Here is a tiny trained network, its code and every weight. The questions are about switching its units off for an input and a target symbol, where a switched-off unit gives its printed mean instead of its output.

import numpy as np


def w(rows, s, z=0):
    codes = np.array(rows[::2]) - 128.0
    scale = np.full(codes.shape[1], s)
    scale[-1] = z or s
    return codes * scale


def softmax(a):
    e = np.exp(a - a.max(-1, keepdims=True))
    return e / e.sum(-1, keepdims=True)


def log_softmax(a):
    a = a - a.max(-1, keepdims=True)
    return a - np.log(np.exp(a).sum(-1, keepdims=True))


def net(x, mask):
    ids = ['ΓΘΞΠΣΨαβδεζηλμτ'.index(c) for c in x.split()]
    T = len(ids)
    res = E[ids] + P[:T]
    u = 0
    for l in range(3):
        r = res
        for j in range(2):
            rows = slice(4 * j, 4 * j + 4)
            q, k, v = (r @ M[l][rows].T for M in (Q, K, V))
            z = softmax(np.where(np.tri(T) > 0, q @ k.T / 4**0.5, -1e9)) @ v
            o = O[l][rows]
            res = res + np.where(mask[u + j], z, o[:, -1]) @ o[:, :-1]
        u += 2
    return log_softmax(res[-1] @ U[:, :-1].T + U[:, -1])


Q, K, V, O = {}, {}, {}, {}
E = w([
[102,135,110],'Γ',
[71,162,143],'Θ',
[107,160,77],'Ξ',
[93,159,117],'Π',
[64,173,104],'Σ',
[88,159,190],'Ψ',
[171,83,101],'α',
[105,162,95],'β',
[134,165,89],'δ',
[142,117,63],'ε',
[157,110,80],'ζ',
[99,137,109],'η',
[81,229,35],'λ',
[88,169,89],'μ',
[77,5,177],'τ',
],0.015)
P = w([
[227,106,84],'0',
[82,119,135],'1',
[99,121,94],'2',
[202,146,247],'3',
[66,118,143],'4',
[109,106,35],'5',
[202,177,235],'6',
[31,116,144],'7',
[81,83,22],'8',
[202,248,220],'9',
],0.015)
Q[0] = w([
[103,83,79],'0.h0',
[130,134,85],'0.h0',
[142,66,113],'0.h0',
[176,138,195],'0.h0',
[232,158,1],'0.h1',
[145,87,105],'0.h1',
[124,82,97],'0.h1',
[144,175,72],'0.h1',
],0.012)
K[0] = w([
[189,174,129],'0.h0',
[84,163,96],'0.h0',
[230,163,122],'0.h0',
[135,160,98],'0.h0',
[190,156,33],'0.h1',
[133,254,121],'0.h1',
[13,119,164],'0.h1',
[141,104,63],'0.h1',
],0.0095)
V[0] = w([
[62,149,220],'0.h0',
[160,115,10],'0.h0',
[91,133,107],'0.h0',
[184,233,172],'0.h0',
[69,127,116],'0.h1',
[127,81,112],'0.h1',
[115,118,150],'0.h1',
[127,140,226],'0.h1',
],0.012)
O[0] = w([
[110,67,159,198],'0.h0',
[95,85,133,92],'0.h0',
[168,104,60,168],'0.h0',
[95,254,130,3],'0.h0',
[112,176,90,187],'0.h1',
[176,164,93,171],'0.h1',
[96,109,142,175],'0.h1',
[134,153,82,203],'0.h1',
],0.0076,0.0027)
Q[1] = w([
[71,11,80],'1.h0',
[151,140,137],'1.h0',
[122,150,149],'1.h0',
[91,169,143],'1.h0',
[150,159,174],'1.h1',
[111,68,135],'1.h1',
[146,113,212],'1.h1',
[162,110,104],'1.h1',
],0.012)
K[1] = w([
[61,80,75],'1.h0',
[178,191,72],'1.h0',
[137,144,2],'1.h0',
[65,147,69],'1.h0',
[40,148,167],'1.h1',
[208,47,43],'1.h1',
[48,163,115],'1.h1',
[164,155,152],'1.h1',
],0.0077)
V[1] = w([
[124,193,59],'1.h0',
[81,186,10],'1.h0',
[177,105,166],'1.h0',
[165,157,150],'1.h0',
[156,69,197],'1.h1',
[163,99,5],'1.h1',
[126,228,76],'1.h1',
[70,114,119],'1.h1',
],0.012)
O[1] = w([
[125,95,107,116],'1.h0',
[171,80,183,211],'1.h0',
[84,112,202,58],'1.h0',
[6,62,208,38],'1.h0',
[102,85,254,136],'1.h1',
[100,208,115,250],'1.h1',
[234,128,184,59],'1.h1',
[196,109,50,156],'1.h1',
],0.0061,0.0023)
Q[2] = w([
[102,137,149],'2.h0',
[124,213,246],'2.h0',
[75,38,136],'2.h0',
[128,38,120],'2.h0',
[163,188,204],'2.h1',
[148,174,188],'2.h1',
[152,126,176],'2.h1',
[254,126,49],'2.h1',
],0.0088)
K[2] = w([
[205,92,87],'2.h0',
[154,23,200],'2.h0',
[69,133,106],'2.h0',
[133,154,41],'2.h0',
[213,98,7],'2.h1',
[147,132,115],'2.h1',
[184,194,120],'2.h1',
[52,172,157],'2.h1',
],0.011)
V[2] = w([
[133,76,154],'2.h0',
[88,96,50],'2.h0',
[57,251,142],'2.h0',
[154,136,14],'2.h0',
[128,146,128],'2.h1',
[150,166,193],'2.h1',
[143,180,191],'2.h1',
[106,91,178],'2.h1',
],0.013)
O[2] = w([
[145,68,29,68],'2.h0',
[253,72,184,199],'2.h0',
[179,185,176,196],'2.h0',
[35,89,247,253],'2.h0',
[90,116,107,135],'2.h1',
[74,79,61,123],'2.h1',
[111,121,1,130],'2.h1',
[27,96,253,103],'2.h1',
],0.0069,0.0027)
U = w([
[80,103,168,88],'Γ',
[50,104,80,156],'Θ',
[105,174,182,2],'Ξ',
[107,130,130,81],'Π',
[136,119,128,32],'Σ',
[103,175,70,145],'Ψ',
[117,25,66,225],'α',
[113,159,113,99],'β',
[134,117,111,83],'δ',
[157,118,132,204],'ε',
[161,105,123,171],'ζ',
[140,108,121,72],'η',
[184,164,112,129],'λ',
[142,161,124,118],'μ',
[221,10,158,200],'τ',
],0.011,0.0041)

Each question gives the input, a string of symbols that net reads in full, and the target symbol t.
The units are the heads (4 rows each of Q, K, V and O). Each row of codes is followed by its name. A weight is (code - 128) times the scale printed after its matrix; where a second scale follows, it is the last column's (O and U).
mask holds one flag per head, layer by layer. A switched-off head (its flag False) gives its mean, the last column of its rows in O, instead of its output. The means were averaged over made-up inputs and are rounded, as every weight is.
A unit's drop is (log p(t) with every unit on - log p(t) with that unit switched off) / (log p(t) with every unit on - log p(t) with every unit switched off).
The circuit of an input: a set's keep is (log p(t) with only the set's units on - log p(t) with every unit switched off) / (log p(t) with every unit on - log p(t) with every unit switched off). Starting from all 6 units, units are removed one at a time, each time the one whose removal leaves the highest keep (on an exact tie, the one counted first), for as long as the keep stays at least 0.8.
units of the circuit, in order: the units of the circuit, biggest drop first
unit that matters most: the unit with the biggest drop
which heads matter: for each layer, one digit per head in row order, 1 if its drop is at least 0.15 and else 0, layers parted by /
drop of u: that unit's drop, to one decimal
input λ δ Ψ η ζ Π Ψ Ψ τ, target Γ: units of the circuit, in order : 2.h0
input Σ ε Ψ Π λ τ Σ τ τ Ξ, target τ: which heads matter : 10 / 00 / 00
input Ψ λ λ, target α: which heads matter : 10 / 11 / 01
input Ψ Ψ λ Ψ, target λ: units of the circuit, in order : 2.h0, 2.h1
input Σ η λ Ψ, target λ: units of the circuit, in order : 2.h1, 1.h1
input τ ε ζ Ψ μ α τ λ α, target Ξ: which heads matter : 10 / 01 / 11
input λ λ β ζ Ψ ε, target Γ: units of the circuit, in order : 2.h0, 1.h1
input Ψ Γ λ Π, target λ: units of the circuit, in order : 2.h1, 1.h1
input τ τ δ Ξ λ η, target Ξ: units of the circuit, in order : 2.h1, 2.h0
input Ψ Ψ λ Ψ ζ η α ζ τ λ, target τ: which heads matter : 10 / 00 / 00
input τ Ψ Ψ Ψ τ, target Θ: units of the circuit, in order : 1.h1, 2.h1
input λ τ Ψ Ψ ε Ψ, target Γ: units of the circuit, in order : 2.h0, 1.h1
input Ψ Θ τ τ Ψ Ψ, target α: units of the circuit, in order : 1.h1, 2.h0
input λ δ τ λ Ψ Ψ, target Γ: units of the circuit, in order : 2.h0, 0.h0
input λ τ Ψ ζ Ψ ε Ψ Ψ μ, target Γ: units of the circuit, in order : 2.h0
input τ Θ Γ μ α Γ, target Ξ: units of the circuit, in order : 1.h1, 2.h1, 0.h0
input Ψ η Γ, target α: which heads matter : 10 / 11 / 11
input λ τ Ψ β τ η μ Θ, target Γ: units of the circuit, in order : 0.h0, 2.h0
input τ λ λ Π, target λ: which heads matter : 00 / 11 / 10
input Γ τ Ψ Ψ Ψ ε Ψ τ τ Γ, target τ: units of the circuit, in order : 0.h0
input τ λ τ τ Ψ Ψ Θ Ψ Ψ, target Ξ: units of the circuit, in order : 1.h1, 2.h0
input Ψ Ψ τ Π, target τ: which heads matter : 11 / 01 / 00
input λ λ λ Ψ α Ψ Ψ Γ Γ, target Γ: which heads matter : 10 / 11 / 10
input τ δ τ, target Ξ: drop of 0.h0 : 0.2
input Ψ Ψ Σ τ Ψ μ τ Ψ λ, target α: drop of 1.h1 : 1.0
input τ β Σ ζ Ψ Θ, target Ξ: drop of 2.h1 : 0.4
input τ β τ ζ Ψ Γ τ τ Ψ, target Ξ: drop of 2.h1 : 0.5
input Ψ τ β, target α: unit that matters most : 0.h0
